Below is a small trained network, with its code and all its weights. Each question gives an input and a class and asks what happens when units are switched off, that is, made to give their printed mean instead of their output.

import numpy as np


def w(rows, s, z=0):
    codes = np.array(rows[::2]) - 128.0
    scale = np.full(codes.shape[1], s)
    scale[-1] = z or s
    return codes * scale


def f(y):
    return y / 2 * (1 + np.tanh(0.7978845608 * (y + 0.044715 * y**3)))


def log_softmax(a):
    a = a - a.max(-1, keepdims=True)
    return a - np.log(np.exp(a).sum(-1, keepdims=True))


def net(x, mask):
    res = np.array(x, float).reshape(1, 6) / 4 @ E
    y = f(res @ A[0][:, :-1].T + A[0][:, -1])
    res = res + np.where(mask, y, B[0][:, -1]) @ B[0][:, :-1]
    return log_softmax(res[-1] @ U[:, :-1].T + U[:, -1])


A, B = {}, {}
E = w([
[203,135,30,28,104,123,138,220,75],'x0',
[125,94,160,168,55,134,186,101,182],'x1',
[77,88,162,126,12,58,163,103,189],'x2',
[190,31,161,86,147,212,3,17,90],'x3',
[44,140,38,233,150,52,164,194,27],'x4',
[61,255,180,79,234,68,74,153,180],'x5',
],0.0054)
A[0] = w([
[179,85,48,107,104,140,140,165,56,187],'N0',
[151,177,173,98,225,179,54,105,141,138],'N1',
[158,2,107,167,102,177,137,89,72,215],'N2',
[150,50,184,102,72,135,93,53,161,180],'N3',
[136,76,178,115,65,125,111,71,174,189],'N4',
[106,123,168,160,57,129,199,110,194,150],'N5',
[125,224,103,89,211,110,106,187,118,244],'N6',
[42,165,130,193,167,58,134,136,117,164],'N7',
[140,104,201,106,107,137,88,65,167,170],'N8',
[161,56,71,161,115,165,133,115,47,154],'N9',
[157,125,196,98,179,177,32,64,150,252],'N10',
[58,173,118,181,189,60,117,148,90,152],'N11',
[149,84,194,98,104,148,62,49,158,169],'N12',
[35,173,140,192,106,74,208,148,168,208],'N13',
[132,163,76,78,88,74,186,196,136,198],'N14',
[112,113,176,159,44,136,205,105,200,156],'N15',
],0.0071,0.0041)
B[0] = w([
[193,114,52,121,97,169,97,146,59,199],'N0',
[196,172,210,99,194,196,92,61,144,193],'N1',
[147,20,90,197,57,175,113,47,105,224],'N2',
[62,57,129,98,65,140,104,83,154,223],'N3',
[80,49,143,105,48,121,131,97,182,205],'N4',
[182,96,193,176,88,88,185,130,176,192],'N5',
[146,251,126,92,189,134,104,163,78,225],'N6',
[64,163,132,188,157,80,124,143,106,221],'N7',
[76,100,182,73,108,130,122,94,178,201],'N8',
[167,90,72,189,104,174,101,101,56,190],'N9',
[124,135,207,60,156,194,59,2,171,247],'N10',
[53,174,109,157,169,95,97,150,94,217],'N11',
[56,95,154,60,109,148,76,55,172,221],'N12',
[119,159,183,217,152,31,179,183,137,254],'N13',
[159,166,85,82,109,77,157,216,121,207],'N14',
[193,85,187,172,68,97,187,122,187,202],'N15',
],0.0077,0.0085)
U = w([
[33,73,164,76,82,151,94,76,199,91],'0',
[187,114,174,190,91,75,228,158,184,132],'1',
[187,188,184,89,251,187,77,90,139,16],'2',
[2,179,115,182,196,72,125,172,93,252],'3',
[189,170,46,13,120,112,134,220,96,100],'4',
[177,67,35,199,84,188,95,94,53,162],'5',
],0.0075,0.00044)

Each question gives the input, the list of numbers given to net, and the class t.
The units are the neurons (one row each of A and B). Each row of codes is followed by its name. A weight is (code - 128) times the scale printed after its matrix; where a second scale follows, it is the last column's (A, B and U).
mask holds one flag per neuron, in row order. A switched-off neuron (its flag False) gives its mean, the last column of its row in B, instead of its output. The means were averaged over made-up inputs and are rounded, as every weight is.
A unit's drop is (log p(t) with every unit on - log p(t) with that unit switched off) / (log p(t) with every unit on - log p(t) with every unit switched off).
The circuit of an input: a set's keep is (log p(t) with only the set's units on - log p(t) with every unit switched off) / (log p(t) with every unit on - log p(t) with every unit switched off). Starting from the 12 units with the biggest drops (on a tie, the unit counted first), units are removed one at a time, each time the one whose removal leaves the highest keep (on an exact tie, the one counted first), for as long as the keep stays at least 0.8.
circuit, biggest first: the units of the circuit, biggest drop first
k most important neurons: the k neurons with the biggest drops, biggest first
drop of u: that unit's drop, to one decimal
input [8,-4,8,-7,-4,6], class 4: circuit, biggest first : [N14]
input [0,6,7,3,4,-6], class 5: 2 most important neurons : [N2 N9]
input [7,0,1,5,6,8], class 4: circuit, biggest first : [N13 N10 N6]
input [6,-4,-5,-3,3,7], class 4: 4 most important neurons : [N14 N6 N13 N10]
input [-5,8,0,0,6,3], class 3: 2 most important neurons : [N7 N11]
input [1,-3,6,-3,-5,-3], class 1: 3 most important neurons : [N10 N15 N5]
input [-8,8,7,-4,-4,-4], class 1: 2 most important neurons : [N15 N5]
input [-4,2,-1,3,0,6], class 2: 2 most important neurons : [N1 N2]
input [-5,-8,7,2,2,2], class 3: 2 most important neurons : [N2 N7]
input [4,6,6,2,3,-3], class 5: drop of N8 : 0.1
input [-2,3,-2,5,7,1], class 5: drop of N13 : 0.3
input [5,-6,-5,0,7,0], class 4: drop of N0 : 0.2
input [4,3,-4,-2,-4,0], class 4: drop of N10 : 0.2
